|  1.203 | -1.410 |  3.250 |  1.624 | -1.977 | -2.927 | -1.926 |  5.040 | -0.446 | -4.989 | -0.566 |
| -2.144 | -0.367 |  4.127 |  1.593 | -1.225 | -1.064 | -1.306 |  0.976 |  0.395 | -0.679 | -1.798 |
|  0.447 | -0.860 |  3.704 |  1.404 | -2.960 | -3.189 | -1.152 |  5.503 | -0.816 | -4.742 | -1.439 |
| -0.725 | -0.425 |  3.631 |  1.386 | -4.116 | -3.301 | -0.336 |  5.202 | -0.612 | -4.236 | -2.212 |
|  0.983 | -1.149 |  3.508 |  1.524 | -2.278 | -3.110 | -1.685 |  5.366 | -0.701 | -4.942 | -0.832 |
->
|  1.203 | -1.410 |  3.250 |  1.624 | -1.977 | -2.927 | -1.926 |  5.040 | -0.446 | -4.989 | -0.566 |
|  0.983 | -1.149 |  3.508 |  1.524 | -2.278 | -3.110 | -1.685 |  5.366 | -0.701 | -4.942 | -0.832 |
|  0.447 | -0.860 |  3.704 |  1.404 | -2.960 | -3.189 | -1.152 |  5.503 | -0.816 | -4.742 | -1.439 |
| -0.725 | -0.425 |  3.631 |  1.386 | -4.116 | -3.301 | -0.336 |  5.202 | -0.612 | -4.236 | -2.212 |
| -2.144 | -0.367 |  4.127 |  1.593 | -1.225 | -1.064 | -1.306 |  0.976 |  0.395 | -0.679 | -1.798 |

| 1.286 | 2.056 | 1.916 | 1.307 | 2.283 | 2.967 | 1.974 | 1.040 |
| 1.645 | 1.692 | 2.611 | 1.074 | 2.836 | 4.338 | 2.209 | 1.291 |
| 0.546 | 1.152 | 1.046 | 0.786 | 1.167 | 1.882 | 1.552 | 0.563 |
| 0.743 | 1.853 | 2.423 | 1.968 | 0.885 | 1.808 | 0.759 | 0.832 |
| 0.697 | 1.582 | 1.498 | 1.254 | 1.046 | 3.229 | 1.372 | 0.808 |
| 1.127 | 1.335 | 1.531 | 0.947 | 1.983 | 3.897 | 2.197 | 1.218 |
| 2.831 | 3.238 | 1.828 | 1.761 | 4.732 | 3.798 | 3.791 | 1.599 |
| 1.994 | 2.578 | 0.951 | 1.242 | 3.951 | 2.633 | 3.684 | 0.688 |
| 1.031 | 1.275 | 1.795 | 0.730 | 1.631 | 2.661 | 1.849 | 0.942 |
| 1.922 | 3.232 | 3.705 | 1.203 | 3.939 | 5.854 | 3.344 | 1.621 |
->
| 0.546 | 1.152 | 1.046 | 0.786 | 1.167 | 1.882 | 1.552 | 0.563 |
| 1.031 | 1.275 | 1.795 | 0.730 | 1.631 | 2.661 | 1.849 | 0.942 |
| 1.127 | 1.335 | 1.531 | 0.947 | 1.983 | 3.897 | 2.197 | 1.218 |
| 0.697 | 1.582 | 1.498 | 1.254 | 1.046 | 3.229 | 1.372 | 0.808 |
| 1.645 | 1.692 | 2.611 | 1.074 | 2.836 | 4.338 | 2.209 | 1.291 |
| 0.743 | 1.853 | 2.423 | 1.968 | 0.885 | 1.808 | 0.759 | 0.832 |
| 1.286 | 2.056 | 1.916 | 1.307 | 2.283 | 2.967 | 1.974 | 1.040 |
| 1.994 | 2.578 | 0.951 | 1.242 | 3.951 | 2.633 | 3.684 | 0.688 |
| 1.922 | 3.232 | 3.705 | 1.203 | 3.939 | 5.854 | 3.344 | 1.621 |
| 2.831 | 3.238 | 1.828 | 1.761 | 4.732 | 3.798 | 3.791 | 1.599 |

| -0.235 | -0.166 | -2.009 |  2.200 | -1.540 | -3.149 | -3.240 |
|  0.525 | -2.287 |  0.530 | -1.461 | -1.776 | -2.864 |  1.124 |
| -0.388 | -0.475 | -1.778 |  2.058 | -0.513 | -1.813 | -3.115 |
|  1.943 |  0.612 | -0.925 |  1.163 |  1.527 | -2.435 | -0.800 |
|  0.173 |  1.284 | -2.003 |  2.202 | -1.149 | -0.435 | -2.418 |
|  0.595 | -3.385 |  1.747 | -1.299 | -2.141 | -2.586 |  2.583 |
| -0.401 |  0.209 |  0.523 |  0.407 |  2.663 |  0.536 | -0.298 |
| -1.121 | -1.101 | -2.006 |  1.119 | -1.511 | -1.785 | -1.799 |
|  1.031 | -2.963 |  1.479 | -1.524 | -2.664 | -3.485 |  1.744 |
|  1.178 |  3.248 |  0.686 | -2.241 | -2.480 |  5.090 |  1.664 |
->
|  0.595 | -3.385 |  1.747 | -1.299 | -2.141 | -2.586 |  2.583 |
|  1.031 | -2.963 |  1.479 | -1.524 | -2.664 | -3.485 |  1.744 |
|  0.525 | -2.287 |  0.530 | -1.461 | -1.776 | -2.864 |  1.124 |
| -1.121 | -1.101 | -2.006 |  1.119 | -1.511 | -1.785 | -1.799 |
| -0.388 | -0.475 | -1.778 |  2.058 | -0.513 | -1.813 | -3.115 |
| -0.235 | -0.166 | -2.009 |  2.200 | -1.540 | -3.149 | -3.240 |
| -0.401 |  0.209 |  0.523 |  0.407 |  2.663 |  0.536 | -0.298 |
|  1.943 |  0.612 | -0.925 |  1.163 |  1.527 | -2.435 | -0.800 |
|  0.173 |  1.284 | -2.003 |  2.202 | -1.149 | -0.435 | -2.418 |
|  1.178 |  3.248 |  0.686 | -2.241 | -2.480 |  5.090 |  1.664 |

|  4.565 |  0.721 |  0.398 |  0.372 |
| -0.137 |  0.552 |  3.079 |  5.114 |
|  5.133 |  3.761 |  0.485 |  0.036 |
|  0.364 |  1.884 |  6.040 |  1.901 |
| -0.077 |  0.553 |  2.464 |  4.972 |
|  2.028 |  5.532 |  1.463 | -0.442 |
|  0.608 |  2.277 |  5.320 |  1.591 |
|  0.369 |  0.221 |  3.049 |  5.314 |
| -0.405 | -0.062 |  1.427 |  5.352 |
|  6.025 |  2.004 |  0.529 |  0.470 |
->
| -0.405 | -0.062 |  1.427 |  5.352 |
|  0.369 |  0.221 |  3.049 |  5.314 |
| -0.137 |  0.552 |  3.079 |  5.114 |
| -0.077 |  0.553 |  2.464 |  4.972 |
|  4.565 |  0.721 |  0.398 |  0.372 |
|  0.364 |  1.884 |  6.040 |  1.901 |
|  6.025 |  2.004 |  0.529 |  0.470 |
|  0.608 |  2.277 |  5.320 |  1.591 |
|  5.133 |  3.761 |  0.485 |  0.036 |
|  2.028 |  5.532 |  1.463 | -0.442 |

|  2.438 | -5.932 | -0.678 |  1.707 |  1.012 |
|  0.649 |  1.073 | -0.177 |  2.838 |  3.060 |
|  3.730 | -6.119 | -0.747 |  3.325 | -1.078 |
|  0.053 |  0.052 | -0.026 |  0.094 |  0.076 |
| -1.181 | -0.229 | -1.628 | -1.608 | -2.962 |
|  0.489 | -0.732 | -0.088 |  0.360 | -0.219 |
| -0.993 |  0.025 | -2.086 | -1.870 | -2.542 |
->
|  3.730 | -6.119 | -0.747 |  3.325 | -1.078 |
|  2.438 | -5.932 | -0.678 |  1.707 |  1.012 |
|  0.489 | -0.732 | -0.088 |  0.360 | -0.219 |
| -1.181 | -0.229 | -1.628 | -1.608 | -2.962 |
| -0.993 |  0.025 | -2.086 | -1.870 | -2.542 |
|  0.053 |  0.052 | -0.026 |  0.094 |  0.076 |
|  0.649 |  1.073 | -0.177 |  2.838 |  3.060 |

|  5.125 | -3.898 |
| -4.442 |  3.386 |
|  0.960 | -0.037 |
|  0.609 |  0.304 |
|  0.963 |  0.460 |
| -1.734 |  3.348 |
| -2.160 | -4.599 |
|  5.481 | -3.229 |
|  1.653 | -2.158 |
->
| -2.160 | -4.599 |
|  5.125 | -3.898 |
|  5.481 | -3.229 |
|  1.653 | -2.158 |
|  0.960 | -0.037 |
|  0.609 |  0.304 |
|  0.963 |  0.460 |
| -1.734 |  3.348 |
| -4.442 |  3.386 |
